Below is a small trained network, with its code and all its weights. Each question gives an input and a class and asks what happens when units are switched off, that is, made to give their printed mean instead of their output.

import numpy as np


def w(rows, s, z=0):
    codes = np.array(rows[::2]) - 128.0
    scale = np.full(codes.shape[1], s)
    scale[-1] = z or s
    return codes * scale


def norm(h):
    return h / np.sqrt((h * h).mean(-1, keepdims=True) + 1e-5)


def f(y):
    return np.maximum(y, 0)


def log_softmax(a):
    a = a - a.max(-1, keepdims=True)
    return a - np.log(np.exp(a).sum(-1, keepdims=True))


def net(x, mask):
    res = np.array(x, float).reshape(1, 5) / 4 @ E
    u = 0
    for l in range(2):
        y = f(norm(res) @ A[l][:, :-1].T + A[l][:, -1])
        res = res + np.where(mask[u : u + 3], y, B[l][:, -1]) @ B[l][:, :-1]
        u += 3
    return log_softmax(norm(res)[-1] @ U[:, :-1].T + U[:, -1])


A, B = {}, {}
E = w([
[67,127,160,165],'x0',
[121,65,42,68],'x1',
[139,91,139,182],'x2',
[169,82,122,66],'x3',
[135,89,247,102],'x4',
],0.013)
A[0] = w([
[32,143,133,211,51],'L0N0',
[129,2,40,141,25],'L0N1',
[175,180,198,197,2],'L0N2',
],0.0088,0.0068)
B[0] = w([
[10,138,139,187,227],'L0N0',
[105,62,191,19,250],'L0N1',
[56,50,108,119,187],'L0N2',
],0.011,0.0027)
A[1] = w([
[110,11,50,73,58],'L1N0',
[109,143,53,212,3],'L1N1',
[133,237,165,135,77],'L1N2',
],0.012,0.0057)
B[1] = w([
[72,106,81,1,253],'L1N0',
[231,72,90,155,167],'L1N1',
[110,71,91,64,168],'L1N2',
],0.013,0.0067)
U = w([
[145,118,102,38,229],'0',
[159,181,69,194,104],'1',
[189,108,251,118,169],'2',
[146,116,141,133,2],'3',
[165,142,65,144,25],'4',
[134,94,108,189,32],'5',
[62,134,164,197,209],'6',
],0.03,0.0099)

Each question gives the input, the list of numbers given to net, and the class t.
The units are the neurons (one row each of A and B). Each row of codes is followed by its name. A weight is (code - 128) times the scale printed after its matrix; where a second scale follows, it is the last column's (A, B and U).
mask holds one flag per neuron, layer by layer. A switched-off neuron (its flag False) gives its mean, the last column of its row in B, instead of its output. The means were averaged over made-up inputs and are rounded, as every weight is.
A unit's drop is (log p(t) with every unit on - log p(t) with that unit switched off) / (log p(t) with every unit on - log p(t) with every unit switched off).
The circuit of an input: a set's keep is (log p(t) with only the set's units on - log p(t) with every unit switched off) / (log p(t) with every unit on - log p(t) with every unit switched off). Starting from all 6 units, units are removed one at a time, each time the one whose removal leaves the highest keep (on an exact tie, the one counted first), for as long as the keep stays at least 0.8.
circuit, biggest first: the units of the circuit, biggest drop first
k most important neurons: the k neurons with the biggest drops, biggest first
top k neurons in layer l: the k neurons of layer l with the biggest drops, biggest first
drop when u is switched off: that unit's drop, to one decimal
input [-1,1,-2,-7,6], class 6: circuit, biggest first	[L1N0; L0N1; L1N1]
input [6,-4,-4,5,-2], class 6: circuit, biggest first	[L1N0]
input [-1,-1,8,3,1], class 2: circuit, biggest first	[L1N0; L0N2]
input [2,-8,-5,1,0], class 6: circuit, biggest first	[L0N2; L0N1]
input [0,2,-7,3,8], class 2: top 2 neurons in layer 1	[L1N0; L1N2]
input [1,-2,-1,1,1], class 2: 2 most important neurons	[L1N0; L0N0]
input [4,1,-8,-5,-7], class 1: 2 most important neurons	[L1N0; L1N1]
input [5,1,-6,-3,1], class 6: 2 most important neurons	[L1N0; L0N0]
input [-3,-2,2,-1,-2], class 1: drop when L1N0 is switched off	0.3
input [7,-7,-3,8,-4], class 6: drop when L1N0 is switched off	0.4
input [0,-3,4,7,1], class 2: drop when L1N0 is switched off	0.6
input [0,-2,8,1,-4], class 1: drop when L1N1 is switched off	0.2
